Here is a tiny trained network, its code and every weight. The questions are about switching its units off for an input and a class, where a switched-off unit gives its printed mean instead of its output.

import numpy as np


def w(rows, s, z=0):
    codes = np.array(rows[::2]) - 128.0
    scale = np.full(codes.shape[1], s)
    scale[-1] = z or s
    return codes * scale


def norm(h):
    return h / np.sqrt((h * h).mean(-1, keepdims=True) + 1e-5)


def f(y):
    return np.maximum(y, 0)


def log_softmax(a):
    a = a - a.max(-1, keepdims=True)
    return a - np.log(np.exp(a).sum(-1, keepdims=True))


def net(x, mask):
    res = np.array(x, float).reshape(1, 3) / 4 @ E
    u = 0
    for l in range(3):
        y = f(norm(res) @ A[l][:, :-1].T + A[l][:, -1])
        res = res + np.where(mask[u : u + 3], y, B[l][:, -1]) @ B[l][:, :-1]
        u += 3
    return log_softmax(norm(res)[-1] @ U[:, :-1].T + U[:, -1])


A, B = {}, {}
E = w([
[183,255,93],'x0',
[53,121,42],'x1',
[128,127,128],'x2',
],0.0057)
A[0] = w([
[64,120,4,133],'L0N1',
[45,75,159,87],'L0N2',
[105,58,16,2],'L0N3',
],0.012,0.0033)
B[0] = w([
[5,121,134,254],'L0N1',
[175,69,187,214],'L0N2',
[215,184,227,200],'L0N3',
],0.018,0.0066)
A[1] = w([
[76,140,125,254],'L1N1',
[14,164,3,35],'L1N2',
[58,133,9,89],'L1N3',
],0.022,0.0036)
B[1] = w([
[182,79,123,230],'L1N1',
[210,253,197,254],'L1N2',
[133,99,202,201],'L1N3',
],0.036,0.0069)
A[2] = w([
[212,226,37,143],'L2N1',
[250,33,46,1],'L2N2',
[88,146,196,176],'L2N3',
],0.022,0.0021)
B[2] = w([
[185,103,15,255],'L2N1',
[4,248,48,165],'L2N2',
[95,117,101,243],'L2N3',
],0.024,0.0096)
U = w([
[27,155,67,177],'0',
[158,96,116,2],'1',
[252,168,191,143],'2',
[105,55,203,199],'3',
[199,128,13,185],'4',
],0.021,0.0086)

Each question gives the input, the list of numbers given to net, and the class t.
The units are the neurons (one row each of A and B). Each row of codes is followed by its name. A weight is (code - 128) times the scale printed after its matrix; where a second scale follows, it is the last column's (A, B and U).
mask holds one flag per neuron, layer by layer. A switched-off neuron (its flag False) gives its mean, the last column of its row in B, instead of its output. The means were averaged over made-up inputs and are rounded, as every weight is.
A unit's drop is (log p(t) with every unit on - log p(t) with that unit switched off) / (log p(t) with every unit on - log p(t) with every unit switched off).
The circuit of an input: a set's keep is (log p(t) with only the set's units on - log p(t) with every unit switched off) / (log p(t) with every unit on - log p(t) with every unit switched off). Starting from all 9 units, units are removed one at a time, each time the one whose removal leaves the highest keep (on an exact tie, the one counted first), for as long as the keep stays at least 0.8.
units of the circuit, in order: the units of the circuit, biggest drop first
most important unit: the unit with the biggest drop
top k neurons: the k neurons with the biggest drops, biggest first
top k neurons in layer l: the k neurons of layer l with the biggest drops, biggest first
drop of u: that unit's drop, to one decimal
input [7,-5,3], class 4: most important unit => L0N1
input [2,-6,8], class 4: top 3 neurons => [L1N3, L0N2, L1N1]
input [-7,6,0], class 3: top 2 neurons => [L0N3, L0N2]
input [-4,2,-4], class 3: units of the circuit, in order => [L1N2, L2N1]
input [-7,-2,-7], class 0: units of the circuit, in order => [L1N2, L2N2, L1N3]
input [-7,-5,3], class 0: top 3 neurons => [L1N2, L2N2, L1N3]
input [-3,-8,7], class 0: top 4 neurons => [L0N3, L1N2, L1N3, L2N1]
input [-8,-1,2], class 0: top 4 neurons => [L1N2, L2N2, L1N3, L0N1]
input [-7,8,-1], class 3: top 2 neurons => [L0N3, L0N2]
input [-2,-7,0], class 0: top 4 neurons => [L0N3, L1N2, L1N3, L2N1]
input [-6,-7,2], class 0: top 2 neurons => [L1N2, L1N3]
input [-6,3,-3], class 3: top 2 neurons => [L1N2, L0N3]
input [-6,4,8], class 3: top 2 neurons in layer 0 => [L0N3, L0N2]
input [7,-6,2], class 4: most important unit => L1N1
input [3,-4,2], class 4: top 3 neurons => [L1N3, L0N2, L0N1]
input [-1,8,-6], class 3: top 2 neurons => [L0N3, L1N2]
input [0,-5,-5], class 0: top 3 neurons => [L0N3, L1N2, L0N1]
input [6,-4,-1], class 4: top 2 neurons in layer 1 => [L1N3, L1N1]
input [5,-7,-7], class 4: top 2 neurons in layer 0 => [L0N1, L0N2]
input [-2,5,-7], class 3: top neuron in layer 0 => [L0N3]
input [-6,4,1], class 3: drop of L0N2 => 0.2
input [6,-8,-3], class 4: drop of L1N3 => 2.2
input [-2,6,2], class 3: drop of L0N3 => 0.3
